Below is a small trained network, with its code and all its weights. Each question gives an input and a target symbol and asks what happens when units are switched off, that is, made to give their printed mean instead of their output.

import numpy as np


def w(rows, s, z=0):
    codes = np.array(rows[::2]) - 128.0
    scale = np.full(codes.shape[1], s)
    scale[-1] = z or s
    return codes * scale


def norm(h):
    return h / np.sqrt((h * h).mean(-1, keepdims=True) + 1e-5)


def f(y):
    return y / 2 * (1 + np.tanh(0.7978845608 * (y + 0.044715 * y**3)))


def softmax(a):
    e = np.exp(a - a.max(-1, keepdims=True))
    return e / e.sum(-1, keepdims=True)


def log_softmax(a):
    a = a - a.max(-1, keepdims=True)
    return a - np.log(np.exp(a).sum(-1, keepdims=True))


def net(x, mask):
    ids = ['ΘΛΩαγζημσφψ'.index(c) for c in x.split()]
    T = len(ids)
    res = E[ids] + P[:T]
    u = 0
    for l in range(3):
        q, k, v = (norm(res) @ M[l].T for M in (Q, K, V))
        z = softmax(np.where(np.tri(T) > 0, q @ k.T / 3**0.5, -1e9)) @ v
        res = res + np.where(mask[u], z, O[l][:, -1]) @ O[l][:, :-1]
        u += 1
        y = f(norm(res) @ A[l][:, :-1].T + A[l][:, -1])
        res = res + np.where(mask[u : u + 4], y, B[l][:, -1]) @ B[l][:, :-1]
        u += 4
    return log_softmax(norm(res)[-1] @ U[:, :-1].T + U[:, -1])


Q, K, V, O, A, B = {}, {}, {}, {}, {}, {}
E = w([
[153,133,140,172],'Θ',
[76,131,141,131],'Λ',
[142,184,157,72],'Ω',
[153,205,205,174],'α',
[137,148,16,116],'γ',
[127,85,106,140],'ζ',
[100,177,141,211],'η',
[48,135,153,117],'μ',
[6,150,166,66],'σ',
[128,34,95,57],'φ',
[218,118,161,166],'ψ',
],0.017)
P = w([
[194,173,180,140],'0',
[209,145,189,61],'1',
[222,161,206,3],'2',
[213,153,172,141],'3',
[213,156,189,87],'4',
[216,152,176,123],'5',
[218,155,186,82],'6',
[221,143,163,138],'7',
[218,148,168,105],'8',
[220,149,172,97],'9',
[221,150,175,87],'10',
],0.0034)
Q[0] = w([
[248,99,76,122],'L0H0',
[108,98,156,10],'L0H0',
[136,14,49,183],'L0H0',
],0.012)
K[0] = w([
[98,119,245,160],'L0H0',
[161,112,104,104],'L0H0',
[120,77,152,139],'L0H0',
],0.011)
V[0] = w([
[183,4,253,106],'L0H0',
[74,187,244,148],'L0H0',
[139,161,54,126],'L0H0',
],0.0049)
O[0] = w([
[104,152,154,74,224],'L0H0',
[113,167,159,8,251],'L0H0',
[121,172,145,105,61],'L0H0',
],0.014,0.0023)
A[0] = w([
[255,124,83,131,255],'L0N0',
[135,63,118,229,147],'L0N1',
[173,128,93,176,78],'L0N2',
[102,206,138,61,72],'L0N3',
],0.0082,0.005)
B[0] = w([
[180,95,144,2,255],'L0N0',
[136,160,157,119,150],'L0N1',
[81,56,130,128,98],'L0N2',
[145,117,105,220,231],'L0N3',
],0.0092,0.0036)
Q[1] = w([
[106,102,102,159],'L1H0',
[249,169,152,159],'L1H0',
[165,155,137,28],'L1H0',
],0.012)
K[1] = w([
[89,166,196,171],'L1H0',
[252,214,174,140],'L1H0',
[148,161,144,22],'L1H0',
],0.011)
V[1] = w([
[249,124,207,244],'L1H0',
[255,183,190,189],'L1H0',
[193,135,49,182],'L1H0',
],0.0052)
O[1] = w([
[161,26,135,34,71],'L1H0',
[116,250,185,94,123],'L1H0',
[76,255,73,93,3],'L1H0',
],0.0084,0.004)
A[1] = w([
[63,156,201,197,191],'L1N0',
[205,78,229,215,159],'L1N1',
[199,149,183,253,138],'L1N2',
[76,61,56,176,250],'L1N3',
],0.0065,0.0023)
B[1] = w([
[197,2,162,46,254],'L1N0',
[239,226,42,140,248],'L1N1',
[106,211,168,98,197],'L1N2',
[151,74,218,50,178],'L1N3',
],0.0084,0.0048)
Q[2] = w([
[110,135,106,251],'L2H0',
[153,115,69,170],'L2H0',
[179,129,166,49],'L2H0',
],0.012)
K[2] = w([
[131,129,247,197],'L2H0',
[148,94,154,80],'L2H0',
[125,203,138,66],'L2H0',
],0.014)
V[2] = w([
[127,114,173,142],'L2H0',
[129,155,119,88],'L2H0',
[157,118,254,83],'L2H0',
],0.014)
O[2] = w([
[107,9,113,201,134],'L2H0',
[150,86,118,102,164],'L2H0',
[129,146,109,199,251],'L2H0',
],0.011,0.016)
A[2] = w([
[178,144,81,140,125],'L2N0',
[129,140,153,30,85],'L2N1',
[91,235,148,161,4],'L2N2',
[43,24,249,116,55],'L2N3',
],0.011,0.0025)
B[2] = w([
[5,130,54,79,253],'L2N0',
[173,225,135,58,182],'L2N1',
[51,73,135,88,143],'L2N2',
[95,163,173,59,233],'L2N3',
],0.012,0.0033)
U = w([
[141,182,77,136,177],'Θ',
[212,84,97,218,155],'Λ',
[84,183,144,99,239],'Ω',
[148,225,220,179,4],'α',
[141,122,123,117,16],'γ',
[77,64,46,132,75],'ζ',
[54,179,145,239,3],'η',
[147,75,195,162,102],'μ',
[68,81,224,108,137],'σ',
[156,1,115,60,35],'φ',
[228,149,142,86,183],'ψ',
],0.017,0.0051)

Each question gives the input, a string of symbols that net reads in full, and the target symbol t.
The units are the heads (3 rows each of Q, K, V and O) and the neurons (one row each of A and B). Each row of codes is followed by its name. A weight is (code - 128) times the scale printed after its matrix; where a second scale follows, it is the last column's (O, A, B and U).
mask holds one flag per unit, layer by layer, with each layer's heads first. A switched-off unit (its flag False) gives its mean, the last column of its rows in O or B, instead of its output. The means were averaged over made-up inputs and are rounded, as every weight is.
A unit's drop is (log p(t) with every unit on - log p(t) with that unit switched off) / (log p(t) with every unit on - log p(t) with every unit switched off).
The circuit of an input: a set's keep is (log p(t) with only the set's units on - log p(t) with every unit switched off) / (log p(t) with every unit on - log p(t) with every unit switched off). Starting from the 12 units with the biggest drops (on a tie, the unit counted first), units are removed one at a time, each time the one whose removal leaves the highest keep (on an exact tie, the one counted first), for as long as the keep stays at least 0.8.
units of the circuit, in order: the units of the circuit, biggest drop first
most important unit: the unit with the biggest drop
k most important neurons: the k neurons with the biggest drops, biggest first
top k neurons in layer l: the k neurons of layer l with the biggest drops, biggest first
drop of u: that unit's drop, to one decimal
input σ Λ Ω Λ Λ Λ γ η, target ψ: units of the circuit, in order : (L1N0; L2H0)
input μ φ Λ ψ ψ σ Λ μ Λ μ, target μ: 4 most important neurons : (L1N3; L0N0; L1N1; L1N0)
input φ Λ ψ α Λ σ α α Λ μ, target μ: most important unit : L1N3
input σ Λ Λ γ Λ η, target ψ: units of the circuit, in order : (L2H0; L1N0)
input μ Λ γ Λ α φ Ω ψ Λ, target Θ: units of the circuit, in order : (L0H0; L0N1; L1H0; L2N0)
input Θ Λ Λ φ Λ Λ ψ Λ ψ Θ, target Θ: 3 most important neurons : (L1N0; L2N0; L1N3)
input Λ Λ φ Ω Ω Θ Θ, target Θ: 3 most important neurons : (L1N0; L2N0; L1N1)
input ζ φ σ σ ζ, target ζ: 3 most important neurons : (L1N0; L1N1; L2N0)
input σ Λ Λ Ω ψ Λ Λ Λ Ω ζ, target ζ: 4 most important neurons : (L1N1; L1N0; L2N0; L1N3)
input Λ η ψ Ω Λ ψ γ ζ Ω σ, target ψ: 3 most important neurons : (L1N0; L1N3; L0N1)
input ζ φ φ φ Λ Λ η α Λ Λ, target Λ: 2 most important neurons : (L1N1; L1N0)
input Λ Ω σ η, target η: top 3 neurons in layer 2 : (L2N2; L2N3; L2N1)
input σ α Λ σ Θ γ Λ Λ, target Θ: top 3 neurons in layer 0 : (L0N1; L0N2; L0N0)
input γ φ σ, target ψ: most important unit : L2H0
input Λ η η, target η: top 2 neurons in layer 1 : (L1N1; L1N0)
input σ Λ μ ψ Λ Λ Λ Ω, target Ω: drop of L1H0 : 0.3
input γ Ω Λ ζ, target ψ: drop of L1N1 : 0.0
input γ σ Λ σ φ, target ψ: drop of L1N1 : -0.1
